Read these off the grid that follows. Rows and columns are numbered from 0.
1) Read off the entry at row 2, column 0.
2) Read off the entry at row 0, column 2.
3) Read off the bottom-right entry.
4) Read off the entry just left of the largest entry.
5) Read off the entry at row 2, column 2.
6) Read off the entry in the top-left corner.
[[128 118  98 143 128 103 133 127 137 145 128 126 126]
 [104  99 123 102 128 140 126 119 111  99 129 134 118]
 [111 120 150 117 124 154 129 133 135 117 123 129 135]]
1) 111
2) 98
3) 135
4) 124
5) 150
6) 128

m = [110 147 115 128 154]
The entry just right of 147? 115
The first entry from the left is 110
The entry just right of the centre entry: 128

a =
[[129 125 135 125 129 131 130 124 139 140 123 128 127]
 [119 120 126 124 126 124 130 125 123 134 129 136 129]
 [135 125 134 130 128 126 124 124 130 139 124 126 128]
 [140 128 131 129 132 128 126 128 137 132 134 126 124]
 [125 125 131 120 127 125 120 125 121 119 134 124 127]
 [127 125 119 135 133 124 127 138 128 124 123 127 121]
 [122 138 126 124 141 138 124 120 138 133 132 120 129]
 [131 129 120 130 138 127 134 123 140 124 133 134 133]
 [116 109 123 118 126 124 129 129 131 133 119 127 128]
 [131 128 117 123 154 128 124 148 137 134 143 111 112]
 [123 124 131 122 127 127 129 136 126 142 134 137 131]
 [118 124 133 122 133 125 127 136 127 133 130 132 121]
 [130 125 139 139 134 130 120 123 140 131 126 123 122]
 [120 135 130 116 128 109 122 132 128 119 121 123 136]]
Counting starts at 0.
Report the entry in the top-right corner.
Answer: 127
The bottom-right entry -> 136
The top entry of the column that holds the largest entry -> 129
Report the entry in the bottom-left corner.
Answer: 120
The entry in the top-left corner -> 129
Report the entry at row 0, column 1.
Answer: 125
The bottom entry of the column that holds the largest entry: 128
Report the entry at row 2, column 2.
Answer: 134
The entry at row 2, column 1: 125
The largest entry: 154
Report the entry at row 1, column 1.
Answer: 120
The entry in row 2 and column 0: 135
Report the entry at row 1, column 0.
Answer: 119
The entry directly above the largest entry -> 126
Report the entry in row 0 and column 2.
Answer: 135
The entry at row 1, column 2: 126

B =
138	122	116	145
146	118	120	128
122	104	145	132
157	113	109	107
Rows and columns are numbered from 0.
The entry in the bottom-right corner? 107
The entry at row 0, column 0? 138
The top entry of the column that holds the smallest entry -> 122
The bottom-left entry? 157
The entry directly above the smallest entry? 118

arr =
[[126 129 128 128 127 124 131 133 131 124 130 127 130]
 [113 116 123 132 150 112 123 123 120 110 119 117 117]
 [138 125 112 113 128 135 130 137 132 135 140 135 138]
 [122 123 126 124 122 122 136 123 112 120 118 119 125]
 [121 123 126 125 127 119 128 142 145 125 134 140 125]
 [151 139 122 121 119 152 121 119 121 147 137 121 143]
 [140 139 121 123 126 131 125 142 130 124 148 122 148]
 [131 122 125 123 120 136 120 121 138 143 125 140 120]
 [106 105 126 122 123 113 121 124 147 129 111 148  99]
 [121 123 126 125 127 120 128 140 144 125 133 139 125]
 [122 123 123 122 125 117 141 142 131 118 132 128 131]
 [124 123 122 119 118 120 145 140 129 122 130 128 132]
 [132 121 125 122 119 139 117 114 134 146 121 137 118]
 [117 112 119 115 112 119 151 122 113 122 111 117 120]]
The 1st entry on the main diagonal is 126
The third smallest entry: 106
Find the fifth entry from the end, reading row by row.
A: 113
Find the second smallest entry.
A: 105
Find the third entry on the diagonal from the top-right corner.
A: 140
The entry in the bottom-right corner is 120
The bottom entry of the column that holds the largest entry is 119
Find the largest entry in the first row.
A: 133
Find the largest entry in the last row.
A: 151
The bottom-left entry is 117
Find the first entry of the largest entry's row.
A: 151
The entry just right of the largest entry is 121
Find the entry just left of the largest entry.
A: 119
Find the second entry on the diagonal from the top-right corner.
A: 117
Find the entry directly below the smallest entry.
A: 125
The entry just left of 150: 132
Find the largest entry.
A: 152
Find the third entry, reading row by row.
A: 128
The third-last entry, reading row by row -> 111
The first entry on the diagonal from the top-right corner: 130
Find the smallest entry in the last column.
A: 99
Find the second-last entry, reading row by row.
A: 117

[133 142 136 136 101 144 115 141 124 126 129 143 143]
Read off the entry just right of 141.
Answer: 124
The entry just left of the centre entry: 144

Questions about the array below. Rows and columns are numbered from 0.
1) Which number is the entry in row 0 and column 2?
2) Which number is the entry just left of the largest entry?
3) Which number is the entry just right of the largest entry?
4) Which number is the entry at row 1, column 0?
5) Which number is the entry at row 2, column 0?
6) Which number is the entry in the top-left corner?
7) Which number is the entry in row 2 and column 1?
8) Which number is the top-right entry?
array([[144, 122, 151, 112, 154, 135, 123, 123, 120],
       [124, 142, 123, 137, 124, 105, 136, 139, 144],
       [126, 125, 127, 127, 126, 122, 126, 128, 132],
       [130, 129, 130, 129, 128, 131, 130, 128, 126],
       [128, 128, 128, 128, 128, 128, 128, 128, 128],
       [127, 127, 127, 127, 127, 124, 126, 129, 131],
       [132, 130, 132, 128, 129, 134, 130, 129, 126],
       [127, 127, 127, 127, 127, 124, 126, 128, 130],
       [127, 127, 127, 127, 127, 124, 126, 130, 131],
       [131, 131, 132, 128, 128, 134, 131, 128, 124],
       [132, 130, 134, 127, 130, 135, 130, 129, 124],
       [132, 130, 133, 127, 130, 135, 131, 128, 123]])
1) 151
2) 112
3) 135
4) 124
5) 126
6) 144
7) 125
8) 120

[126 124 112 141 126 114 155 146 113]
The entry just right of 155 -> 146
The centre entry is 126
The minimum: 112

W =
[[125 120 130 131 122 145]
 [121 122 125 123 117 125]
 [105 112 121 125 126 133]
 [108 130 131 124 112 108]]
Indices start at 0.
The entry at row 1, column 0: 121
The entry directly above 117: 122
The entry in the bottom-right corner: 108
The entry in row 0 and column 2 -> 130
The entry at row 2, column 0 -> 105
Give the bottom-left entry.
Answer: 108
The top-right entry -> 145
The entry at row 2, column 2 is 121

M = [152, 107, 116, 102, 152, 136, 112, 132, 104]
The entry just left of 132: 112
Find the second entry from the right.
A: 132
The 3rd entry from the left: 116
Find the entry just right of the smallest entry.
A: 152

Questions about the row below.
1) Give the entry just left of 112.
2) Give the entry just right of 129.
3) Give the entry just left of 132.
[118 100 129 121 131 107 141 132 120 112]
1) 120
2) 121
3) 141

Questions about the array below.
1) Read off the 3rd entry in reading order.
2) Read off the 1st entry in reading order.
3) Read off the last entry, reading row by row.
4) Read off the top-right entry.
5) Read off the entry just left of the smallest entry.
[[112 157 149 140 125 142 105]
 [152 143 148 152 155 152 125]]
1) 149
2) 112
3) 125
4) 105
5) 142

Read these off the row that follows.
1) What is the second entry?
2) What is the first entry from the left?
3) What is the entry just left of the smallest entry?
[144 154 133 127]
1) 154
2) 144
3) 133
